Two labels a row
-0.108 0.139 0.507 0.585 -1.282 2.815 0.973 -2.143 1.090 0.077 -1.009 0.758 -0.105 0.379 1.670 -3.253 0.438 -0.540 0.277 0.194 -0.166 -2.700 0.745 1.962 1.199 3.245 1.758 3.358 -3.415 -1.039 0.879 -3.170 3.225 0.381 -0.215 -1.183 -> X, S
-3.065 -0.107 1.903 -0.947 -1.418 7.855 0.120 -2.512 0.690 0.583 1.234 0.706 1.078 0.302 1.736 -2.983 -3.728 -0.122 -1.549 -0.113 -0.379 -1.472 0.179 2.027 2.980 0.872 -2.907 3.047 -1.306 -0.908 3.714 0.612 1.995 1.229 0.910 -0.260 -> D, M
-1.498 0.460 1.065 -0.655 -1.222 2.641 0.364 -3.245 2.142 -0.041 -1.431 -0.301 -1.395 -0.501 0.030 -0.682 -2.041 1.378 0.215 0.327 -2.605 1.447 0.803 -0.269 1.757 0.002 -0.407 3.255 -1.498 -0.562 2.251 -1.598 -1.073 1.422 -0.220 -1.483 -> D, S
-1.026 0.134 1.040 0.362 -1.550 3.409 0.893 -3.221 2.844 0.937 0.124 1.060 -1.579 0.499 2.816 -3.959 -1.176 0.355 -0.260 0.087 -0.274 -3.338 1.289 1.564 0.934 2.945 -0.279 5.544 -5.259 -1.773 3.017 -4.012 4.001 1.389 -0.029 -0.991 -> X, E
0.083 0.212 -0.579 1.725 -0.407 0.852 0.561 -2.098 2.521 0.296 -1.690 0.245 -1.041 -0.043 0.461 -0.211 -1.124 0.496 0.874 -0.295 -1.084 -1.269 0.838 -0.471 -1.146 0.337 0.105 2.565 -3.079 -0.118 1.486 -2.625 0.053 1.283 -0.193 -0.785 -> D, S
-1.891 0.073 1.003 -1.443 -0.135 4.783 -0.502 -1.220 1.751 0.008 1.664 1.036 1.105 0.311 0.988 -3.055 -0.539 -1.255 -1.769 -0.376 0.139 0.658 0.066 2.515 3.525 2.322 -2.527 1.577 -0.663 0.035 -0.015 -0.417 2.131 -0.874 0.595 -0.240 -> X, E
-1.327 0.077 0.772 1.804 -1.012 7.855 0.077 -2.199 1.692 0.506 -0.670 0.932 -0.282 -0.047 1.448 -1.561 -1.533 -0.242 0.044 -0.331 -1.340 -1.541 0.688 0.986 2.722 -0.369 -3.042 2.179 -3.767 -0.206 2.461 -0.937 0.070 0.922 -0.026 -0.027 -> D, E
0.784 0.111 0.584 1.190 -1.685 -1.619 1.180 -3.726 0.758 0.148 -1.502 0.223 -0.689 0.191 1.034 -1.419 -2.072 1.482 2.063 0.509 -1.288 -1.861 0.608 0.215 0.184 1.373 4.169 4.598 -2.606 -1.121 2.468 -1.973 -0.394 2.861 -0.465 -1.640 -> D, S
-0.340 -0.076 0.686 -0.960 -0.990 2.922 0.657 -2.805 3.056 -0.022 -0.900 0.731 1.636 0.603 0.836 -2.708 -2.549 -0.127 0.206 -0.132 -0.274 -1.117 0.398 2.043 1.133 3.391 1.511 4.643 -1.910 -0.871 1.213 -2.739 2.139 1.448 0.224 -1.297 -> X, E
-0.612 0.474 0.531 1.258 -0.488 5.092 0.304 -1.154 0.566 0.709 0.360 1.062 -0.116 0.507 1.655 -1.898 -2.182 -0.218 -0.333 -0.235 -0.079 -2.673 0.577 1.284 0.617 0.678 -1.835 2.265 -2.931 -0.686 3.262 -0.645 1.819 0.784 0.355 -0.010 -> D, E
-1.667 0.310 1.750 -1.297 -2.968 7.855 1.340 -2.802 -1.013 -0.382 -1.385 -0.106 2.733 0.040 0.069 -3.519 -1.036 -1.169 -0.192 0.924 -0.563 -1.338 -0.565 3.401 3.664 3.508 2.275 3.113 -1.031 -0.539 1.677 -2.480 2.126 1.767 -1.025 -2.105 -> X, S
-1.791 0.122 1.611 0.500 -1.072 5.850 0.426 -2.380 1.979 0.804 0.037 0.859 -0.742 0.233 1.812 -1.717 -4.683 0.929 -0.548 -0.499 -0.425 -1.953 0.356 0.725 0.061 -0.302 -2.718 3.594 -2.902 -1.280 4.411 -0.156 1.446 1.826 0.778 -0.105 -> D, M
